Below is a small trained network, with its code and all its weights. Each question gives an input and a class and asks what happens when units are switched off, that is, made to give their printed mean instead of their output.

import numpy as np


def w(rows, s, z=0):
    codes = np.array(rows[::2]) - 128.0
    scale = np.full(codes.shape[1], s)
    scale[-1] = z or s
    return codes * scale


def norm(h):
    return h / np.sqrt((h * h).mean(-1, keepdims=True) + 1e-5)


def f(y):
    return np.maximum(y, 0)


def log_softmax(a):
    a = a - a.max(-1, keepdims=True)
    return a - np.log(np.exp(a).sum(-1, keepdims=True))


def net(x, mask):
    res = np.array(x, float).reshape(1, 5) / 4 @ E
    u = 0
    for l in range(2):
        y = f(norm(res) @ A[l][:, :-1].T + A[l][:, -1])
        res = res + np.where(mask[u : u + 8], y, B[l][:, -1]) @ B[l][:, :-1]
        u += 8
    return log_softmax(norm(res)[-1] @ U[:, :-1].T + U[:, -1])


A, B = {}, {}
E = w([
[254,56,45],'x0',
[80,140,6],'x1',
[219,128,124],'x2',
[144,135,130],'x3',
[54,28,86],'x4',
],0.0076)
A[0] = w([
[98,78,162,185],'0.n1',
[252,158,107,191],'0.n2',
[162,145,83,91],'0.n3',
[122,117,159,138],'0.n4',
[215,167,153,250],'0.n5',
[175,94,84,126],'0.n6',
[86,240,140,43],'0.n7',
[97,86,179,169],'0.n8',
],0.014,0.0027)
B[0] = w([
[122,185,150,187],'0.n1',
[142,64,125,253],'0.n2',
[119,129,114,168],'0.n3',
[10,61,92,158],'0.n4',
[132,87,203,243],'0.n5',
[95,126,133,197],'0.n6',
[192,203,194,212],'0.n7',
[70,189,94,190],'0.n8',
],0.011,0.007)
A[1] = w([
[130,61,109,150],'1.n1',
[49,106,125,253],'1.n2',
[127,153,9,195],'1.n3',
[175,160,52,40],'1.n4',
[240,92,140,152],'1.n5',
[149,123,61,108],'1.n6',
[136,205,160,106],'1.n7',
[200,119,244,77],'1.n8',
],0.013,0.0033)
B[1] = w([
[87,212,138,196],'1.n1',
[131,243,2,239],'1.n2',
[228,122,56,201],'1.n3',
[113,169,53,141],'1.n4',
[64,54,159,220],'1.n5',
[133,106,107,160],'1.n6',
[119,111,188,200],'1.n7',
[91,120,102,254],'1.n8',
],0.0089,0.007)
U = w([
[61,187,97,12],'0',
[146,6,148,254],'1',
[116,161,196,176],'2',
[151,112,19,159],'3',
],0.014,0.00096)

Each question gives the input, the list of numbers given to net, and the class t.
The units are the neurons (one row each of A and B). Each row of codes is followed by its name. A weight is (code - 128) times the scale printed after its matrix; where a second scale follows, it is the last column's (A, B and U).
mask holds one flag per neuron, layer by layer. A switched-off neuron (its flag False) gives its mean, the last column of its row in B, instead of its output. The means were averaged over made-up inputs and are rounded, as every weight is.
A unit's drop is (log p(t) with every unit on - log p(t) with that unit switched off) / (log p(t) with every unit on - log p(t) with every unit switched off).
The circuit of an input: a set's keep is (log p(t) with only the set's units on - log p(t) with every unit switched off) / (log p(t) with every unit on - log p(t) with every unit switched off). Starting from the 12 units with the biggest drops (on a tie, the unit counted first), units are removed one at a time, each time the one whose removal leaves the highest keep (on an exact tie, the one counted first), for as long as the keep stays at least 0.8.
units of the circuit, in order: the units of the circuit, biggest drop first
top k neurons: the k neurons with the biggest drops, biggest first
top k neurons in layer l: the k neurons of layer l with the biggest drops, biggest first
drop of u: that unit's drop, to one decimal
input [-6,8,3,8,5], class 3: units of the circuit, in order => (0.n5; 1.n3; 1.n1)
input [-6,8,-2,-5,-7], class 2: units of the circuit, in order => (0.n7; 1.n2)
input [-4,-3,6,3,0], class 1: units of the circuit, in order => (1.n2; 1.n1)
input [-1,6,0,-1,-1], class 3: units of the circuit, in order => (0.n5; 1.n3)
input [-3,1,6,-4,1], class 2: units of the circuit, in order => (0.n7)
input [-2,8,-1,-1,-4], class 2: top 2 neurons => (0.n7; 1.n2)
input [-3,-7,4,-4,-2], class 1: top 2 neurons in layer 0 => (0.n5; 0.n6)
input [7,3,6,5,1], class 1: top 2 neurons in layer 1 => (1.n2; 1.n5)
input [5,-7,0,7,8], class 0: top 2 neurons in layer 1 => (1.n1; 1.n3)
input [-8,8,-3,5,-7], class 2: top 2 neurons in layer 1 => (1.n2; 1.n7)
input [-3,-7,4,4,4], class 0: drop of 1.n2 => 0.2
input [-2,-4,2,0,0], class 0: drop of 1.n3 => -0.1
input [-7,7,3,5,-5], class 2: drop of 0.n7 => 0.2
input [2,-5,-2,-3,4], class 0: top neuron in layer 0 => (0.n1)
